In the rows, zero is written as 128.
Here are made-up nodes, facts about them, and rows of numbers that follow some of those facts. Name the node behind each unnamed row.

Known rows:
[144  79 146 113 131 158 125 105 159 120 147  91 106 102 151 185 153 150
 124 112 122 157 132  96 119 183]: fliflam
[149 124 129 132 116 133 154  70 159 102 187  92  99 119 159 185 114 186
 140 125 112 146 146 111  94 190]: lisir
[157 105 139 113 124 181 115 125 147 123 146 106 138 110 119 128 113 176
 155  95 130 152 134  73 125 162]: grapa
[150 103 130 117 117 154 121  85 161 100 147  74  82 104 156 155 112 157
 109 139 155 162 113 101  87 172]: sutis
[132  99 149 145 126 156 154  89 215 109 138 111 114 106 173 146  85 220
 174 138 123 170 167  96 115 175]: konu
[169 116 122 147  92 145 164  91 186  90 157 109  92 119 177 166  97 215
 178 139 142 138 144  95 127 168]: skeni
[142  89 142 100 124 173 141  88 172 117 133  93  85  75 141 157 117 156
 125 143 149 162 124 112 117 185]: skosol
[168 111 118 147 102 143 156  86 172  81 159 109  89 125 176 168  96 212
 185 134 136 151 145  87 118 161]: nuvufa
[112  87 143 128 141 152 141  76 192 111 154  89 123 106 156 174 107 188
 140 134 103 168 149 102 103 182]: zade
[144  76 146 113 134 161 124 106 162 116 151  90 103 103 149 188 151 150
 123 111 122 156 130  98 118 188]: remik
[177 145 132 125 103 175 123 110 138 133 171 110 137 122 135 128 102 188
 131  93 133 128 149  89 107 190]: riskem
[164 150 137 127 109 167 114 112 150 116 169 108 143 108 125 113 107 200
 134 104 139 112 149  94 102 211]: maflim
[153 111 140 115 120 181 118 131 155 129 145 113 135  96 116 119 122 180
 153 107 141 133 133  81 135 171]: studadrem
[141 134 138 138 102 130 151  66 173 120 166  90 105 116 165 180 111 196
 128 131 103 143 143 109  88 199]: miskenir
[149 105 118 128 101 139 152  71 162 104 166  87  96 118 159 195 119 186
 146 133 115 146 120  89 111 176]: fosta
[127  86 154 117 123 161 123  91 182 140 124  87 124  98 154 177 137 174
 107 113 110 156 135  94 102 220]: plibre
[155 114 140 113 119 185 117 126 152 131 136 117 134 100 121 123 115 178
 148 108 132 142 137  83 138 167]: trimes

How the nodes are related:
bredun	λ	drizil; bredun	λ	kloza; kuvamun	λ	kloza; kuvamun	λ	guplis; sodru	λ	gregodram; skosol	λ	flafibri; skosol	λ	bribuk
pleklem	λ	veste; klade	λ	povok; roraklun	λ	zoden; povok	λ	bagos; povok	λ	stubra; miskenir	λ	fosta; grugredon	λ	zede
grugredon	λ	kloza; grugredon	λ	posto; grugredon	λ	bebri; nibrus	λ	kodril; nibrus	λ	bridrum; plastu	λ	remik; plastu	λ	pasagun
maflim	λ	grodar; maflim	λ	gregodram; veste	λ	brigos; veste	λ	mamuzer; mapletam	λ	trirum; mapletam	λ	plostas; mapletam	λ	nosta
drudi	λ	flistus; drudi	λ	dagrek; konu	λ	nugom; konu	λ	grere; tribrosti	λ	mistin; mizun	λ	dagrek; mizun	λ	miskenir
mizun	λ	doplil; drizil	λ	flafibri; drizil	λ	mamuzer; drizil	λ	remik; drizil	λ	grodar; brigos	λ	tadristus; brigos	λ	flafibri
brigos	λ	zezim; brigos	λ	tiplen; brigos	λ	klasten; brigos	λ	zoden; sozo	λ	brigos; sozo	λ	mamuzer; skirik	λ	maflim
trota	λ	nosta; gedakan	λ	grapa; mistin	λ	miskenir; nosta	λ	doplil; bagos	λ	klasten; bresiver	λ	skirik; trirum	λ	zoden
skisizek	λ	bokik; visom	λ	grezer; bribuk	λ	kaste; klasten	λ	grezer; nibistim	λ	posto; nibistim	λ	neru; gari	λ	tiplen
bokik	λ	plastu; bokik	λ	trirum; dotrok	λ	bribuk; dotrok	λ	zezom; flafibri	λ	kaste; riskem	λ	trirum; studadrem	λ	maflim
zezim	λ	plibre; zezim	λ	zede; zezim	λ	pasagun; zoden	λ	kodril; zoden	λ	gregodram; trastu	λ	trirum; trastu	λ	bagos
metel	λ	tribrosti; metel	λ	brigos; grodar	λ	flafibri; mamuzer	λ	bedu; mamuzer	λ	tiplen; mamuzer	λ	kaste; klufel	λ	studadrem
flimi	λ	trastu; bridrum	λ	klufel; truklin	λ	nosta; letrul	λ	flafibri; letrul	λ	trota; dubro	λ	zoden; pasagun	λ	plibre
pasagun	λ	fosta; pasagun	λ	kaste; stogruk	λ	brigos; kaste	λ	fosta; brugre	λ	skirik; brugre	λ	kuvamun; brugre	λ	nosta
sizil	λ	visom; sizil	λ	grapa; sizil	λ	bresiver; nugom	λ	kloza; doplil	λ	bagos; nagran	λ	mamuzer; nagran	λ	mistin
gabrol	λ	tribrosti; flistus	λ	dubro; petu	λ	nibrus; petu	λ	posto; skuzir	λ	grapa; trimes	λ	flafibri; trimes	λ	bresiver
trimes	λ	plotran; grezer	λ	gregodram; grezer	λ	pasagun; grezer	λ	babres; skeni	λ	skosol; skeni	λ	gregodram; skeni	λ	guplis
posto	λ	klasten; toflik	λ	bribuk; toflik	λ	bagos; bedu	λ	tiplen; lastore	λ	flafibri; lastore	λ	maflim; zede	λ	pasagun
megrupla	λ	skirik; megrupla	λ	nibistim; guplis	λ	plibre; gregodram	λ	fosta; gregodram	λ	pasagun; rutrel	λ	bokik; rutrel	λ	konu
plibre	λ	fosta; skitrar	λ	trirum; skitrar	λ	gedakan; neru	λ	mistin; neru	λ	pasagun; plostas	λ	bokik; plostas	λ	stogriror
flerika	λ	gisa; braplu	λ	trota; digo	λ	stogriror; digo	λ	gregodram; gibrak	ω	e; groge	ω	a; flogranu	ω	f
bredun	ω	f; tekan	ω	a; plipe	ω	d; kuvamun	ω	b; sodru	ω	g; skosol	ω	a; pleklem	ω	d
klade	ω	a; roraklun	ω	c; povok	ω	a; miskenir	ω	b; babres	ω	b; grugredon	ω	b; nibrus	ω	a
plastu	ω	a; maflim	ω	b; veste	ω	a; zade	ω	d; mapletam	ω	a; truskik	ω	c; zifle	ω	e
nistovi	ω	c; skistuku	ω	c; drudi	ω	c; skatu	ω	b; kloza	ω	a; konu	ω	d; drevutu	ω	d
stubra	ω	b; tribrosti	ω	e; mizun	ω	e; zosuklos	ω	c; drizil	ω	a; trusko	ω	g; brigos	ω	b
sozo	ω	a; skirik	ω	b; trota	ω	a; kemem	ω	b; gedakan	ω	a; mistin	ω	a; nosta	ω	a
sutis	ω	g; bagos	ω	a; grere	ω	g; dagrek	ω	b; bresiver	ω	f; fodrir	ω	a; nuvufa	ω	c
trirum	ω	f; skisizek	ω	b; visom	ω	a; bribuk	ω	a; klasten	ω	g; gisa	ω	f; nibistim	ω	b
skezes	ω	g; klosak	ω	c; gari	ω	f; bokik	ω	g; dotrok	ω	b; flafibri	ω	a; tiplen	ω	b
riskem	ω	e; studadrem	ω	a; zezim	ω	e; zoden	ω	e; lisir	ω	e; trastu	ω	c; metel	ω	a
grodar	ω	e; mamuzer	ω	a; fosta	ω	c; klufel	ω	b; zezom	ω	d; flimi	ω	e; bridrum	ω	b
truklin	ω	c; letrul	ω	b; dubro	ω	a; pasagun	ω	e; kefo	ω	d; stogruk	ω	g; kaste	ω	a
brugre	ω	a; plotran	ω	f; dripla	ω	a; nogral	ω	f; tromil	ω	b; sizil	ω	d; pugi	ω	b
fliflam	ω	a; nugom	ω	a; doplil	ω	b; nagran	ω	c; risto	ω	g; gabrol	ω	f; flistus	ω	a
petu	ω	c; skuzir	ω	d; trimes	ω	a; grezer	ω	a; kedin	ω	b; skeni	ω	c; sibren	ω	e
posto	ω	e; toflik	ω	b; bedu	ω	a; bebri	ω	c; lastore	ω	a; zede	ω	f; megrupla	ω	d
guplis	ω	a; gregodram	ω	a; rutrel	ω	c; remik	ω	a; tadristus	ω	a; bredar	ω	f; gokefles	ω	e
zoku	ω	d; plibre	ω	d; skitrar	ω	e; neru	ω	e; plostas	ω	a; botran	ω	a; stogriror	ω	a
flerika	ω	g; griten	ω	b; braplu	ω	a; kodril	ω	b; grapa	ω	a; digo	ω	a; gibrak	β	534
groge	β	182; flogranu	β	537; bredun	β	182; tekan	β	534; plipe	β	534; kuvamun	β	911; sodru	β	182
skosol	β	367; pleklem	β	911; klade	β	537; roraklun	β	534; povok	β	367; miskenir	β	911; babres	β	911
grugredon	β	911; nibrus	β	911; plastu	β	534; maflim	β	182; veste	β	911; zade	β	911; mapletam	β	182
truskik	β	911; zifle	β	182; nistovi	β	537; skistuku	β	367; drudi	β	367; skatu	β	911; kloza	β	367
konu	β	534; drevutu	β	182; stubra	β	182; tribrosti	β	200; mizun	β	367; zosuklos	β	200; drizil	β	537
trusko	β	911; brigos	β	200; sozo	β	182; skirik	β	911; trota	β	537; kemem	β	200; gedakan	β	200
mistin	β	534; nosta	β	911; sutis	β	367; bagos	β	911; grere	β	537; dagrek	β	534; bresiver	β	367
fodrir	β	911; nuvufa	β	534; trirum	β	534; skisizek	β	911; visom	β	537; bribuk	β	367; klasten	β	534
gisa	β	182; nibistim	β	911; skezes	β	200; klosak	β	182; gari	β	367; bokik	β	534; dotrok	β	537
flafibri	β	182; tiplen	β	911; riskem	β	182; studadrem	β	182; zezim	β	534; zoden	β	911; lisir	β	911
trastu	β	200; metel	β	367; grodar	β	911; mamuzer	β	534; fosta	β	911; klufel	β	200; zezom	β	182
flimi	β	911; bridrum	β	911; truklin	β	911; letrul	β	182; dubro	β	182; pasagun	β	534; kefo	β	367
stogruk	β	537; kaste	β	911; brugre	β	911; plotran	β	911; dripla	β	537; nogral	β	911; tromil	β	537
sizil	β	911; pugi	β	182; fliflam	β	200; nugom	β	367; doplil	β	200; nagran	β	537; risto	β	182
gabrol	β	200; flistus	β	911; petu	β	200; skuzir	β	182; trimes	β	182; grezer	β	911; kedin	β	367
skeni	β	534; sibren	β	537; posto	β	911; toflik	β	200; bedu	β	534; bebri	β	911; lastore	β	911
zede	β	182; megrupla	β	534; guplis	β	911; gregodram	β	911; rutrel	β	537; remik	β	200; tadristus	β	182
bredar	β	200; gokefles	β	367; zoku	β	200; plibre	β	200; skitrar	β	537; neru	β	911; plostas	β	182
botran	β	367; stogriror	β	911; flerika	β	182; griten	β	534; braplu	β	200; kodril	β	911; grapa	β	182
digo	β	911

Rows to name:
No name comes twice in this set of rows, the named rows included.
[148 131 131 132 114 135 153  67 164 101 175 107  95 107 155 178 117 188
 137 141 115 127 152 122 110 198]  grodar
[161  99 118 107 107 171 138  74 152 100 162  78  79 100 157 171 109 164
 122 129 153 156 115  91 100 190]  skistuku
[174 137 146 152  81 126 169  79 181 101 149 110  91 116 168 162  89 229
 177 127 120 148 146  98 104 192]  pasagun
[156 116 143 107 120 183 116 122 145 128 123 123 134  93 114 125 107 176
 150 113 126 139 137  84 142 172]  flafibri
[125  98 140 125 127 145 153  89 182 111 153 106  99  96 144 177 126 175
 150 147 119 145 134 114 130 170]  lastore
[174 134 143 153  91 130 168  85 184 100 160 110  94 119 173 160  89 226
 175 127 131 145 153 102 106 185]  zezim
[162 123 129 124 118 164  99 124 139 113 145  99 131 122 135 118 110 177
 133 104 135 139 127  72 109 157]  risto
[165 107 146 115 115 186 124 133 158 131 144 109 150 115 118 132 105 175
 134 105 138 137 134  88 135 160]  dubro
[156 125 139 126 123 146 122  86 158 124 169  92 105 111 168 174 139 167
 102 113 125 128 150 110  91 223]  klufel
[165 150 132 122 113 168 110 105 139 123 158 113 136 112 136 115  99 194
 131 102 129 123 154  89 101 200]  letrul

Now the same nodes, written a new way:
Known rows:
[114 126 130 124 109 125 157 132 122 137 115  54  83]: nugom
[118 115 121 115 119 131 124 112 145 111 132 104 101]: gisa
[113 111 122 136 117 138 113 155 141 136 127 163 165]: tromil
[119  99 121 117 116 129 108 125 183 120 145 164 118]: drevutu
[ 96 100 129 138 133 135 120 138 152 141 120  90 159]: visom
[118 119 134 138 125 120 137 157 143 138 129 104 132]: metel
[105  94 130 127 120 118 104 119 192 146 146 159 179]: sizil
[119 131 137 148 136 132 148 143 153 151 123  97 131]: bribuk
[117 106 136 103 132 124 129 116 122  99 131  90 132]: zifle
[110 113 113 133 129 126 110 118 150 111 130  95 163]: veste
[108  99 121 124 119 119 106 127 143 112 129  95 171]: digo
[114 100 121 116 121 126 115 115 151 106 131  90 121]: groge
[102  97 119 136 121 134 116 154 139 130 116  95 166]: trota
[113 111 125 130 123 123 106 127 145 102 137  87 171]: bagos
[101 106 143 109 168 121 148  86 128  99 128  38 160]: fosta
[ 99  99 157 104 160 119 161 111 130 109 126  58 129]: zosuklos
[120 124 138 136 111 125 142 142 150 138 127 162  97]: sutis

Which node is each row?
No name comes twice in this set of rows, the named rows included.
[119 103 111 134 119 125  93 137 184 120 141 174 190]  pleklem
[ 90  90 149 117 166 128 148 123 122 116 117  50 169]  nistovi
[127 110 132 128 118 130 114 159 159 134 144 188 158]  toflik
[ 88  71 146 102 149 124 148 120 109 110 106  32 165]  rutrel
[113 128 144 137 121 122 151 140 142 158 126 103 113]  bresiver
[116 132 150 126 134 120 163 142 105 131 125  82 114]  gokefles
[120 117 136 119 132 126 144 140 116 113 128 101 137]  tribrosti
[ 92  88 146 120 130 123 130 149 108 135 119  89 180]  skitrar
[117  95 118 112 113 125 113 128 150 112 127 112 132]  bredun
[110 121 125 125 123 133 141 121 141 122 124  73 103]  remik
[110 103 123 122  99 138 144 152 144 158 111 129  64]  konu

Now the same nodes, written a new way:
Some rows with their names:
[116 133 118 143 108 169 101 126  93  75 161 147 124]: klufel
[180 162 157 121 139 113 104 127  86 180 105 171 117]: fosta
[123 152 141  88 120  81 133 134 129 108 114 106 125]: bribuk
[118 114 145  65 131 134 155 112  43 178  79 125 166]: rutrel
[117 117 114 132 126 159  64 131 137 114 126 138 117]: stubra
[128 136 132 121  99 110 133 113 114 178  10 134 179]: nuvufa
[ 88 186 128 115 132  97 109 134 100 118 129 104 126]: dubro
[120 167 140 127 105 125 135 130  89 117 152 112  84]: braplu
[112 132  83  74  80  92 125 106 114  93  22 128 159]: megrupla
[ 91 133 140  68  85  56 157 140 133 120  40 117 155]: mamuzer
[121 125 120 151  96 179  76 134 108 131 154 156 104]: kemem
[105  93  98  37 100 107 125 108  87 190 102 136 121]: flogranu
[ 97  92  90 118  85 112 105 129 150 134  40 161 172]: dagrek
[ 97 136 141 113  99 167  86 145  93  71 155 153 115]: brigos
[112 133 108 158 122 134  83 112 111  64 148 127 179]: maflim
[138 164 116 126 141  75 140 130  85 125 143 157 110]: grezer
[123 110 118 133 124 135  77 126 109 124 134 192  98]: babres

Rows to name:
No name comes twice in this set of rows, the named rows included.
[114 111 108 122 125 137  70 131 140 124 101 148 140]  kedin
[119 129 110 129 113 200 107 138  95  74 145 145  85]  doplil
[107 169 145 101 123 101 114 134 117 109 127  95 109]  sozo
[ 94  59 101  73 108 142 109 125  96 174 109 160 156]  tromil
[132 167 115 113  88 148  87 116 108 151 150 132  75]  bredar
[130 142  99  84 103 113  65 107 112 128  87 130 104]  kefo
[142 154 116 107  77 160  71 111  85 135 140 133  79]  zoku
[152 174 115 116 130  69 137 137  82 134 147 158 135]  gregodram
[105 162 134 105 111  94 141 122  90 139  10 136 205]  roraklun
[119 114 110 155 125 124 104 104  97  65 148 194 128]  skirik
[153 171 164 144 119 159 105 118  77 179 125 124 106]  zosuklos
[125 170 120  92  93 147 110 118  91 108 153 133  82]  gabrol

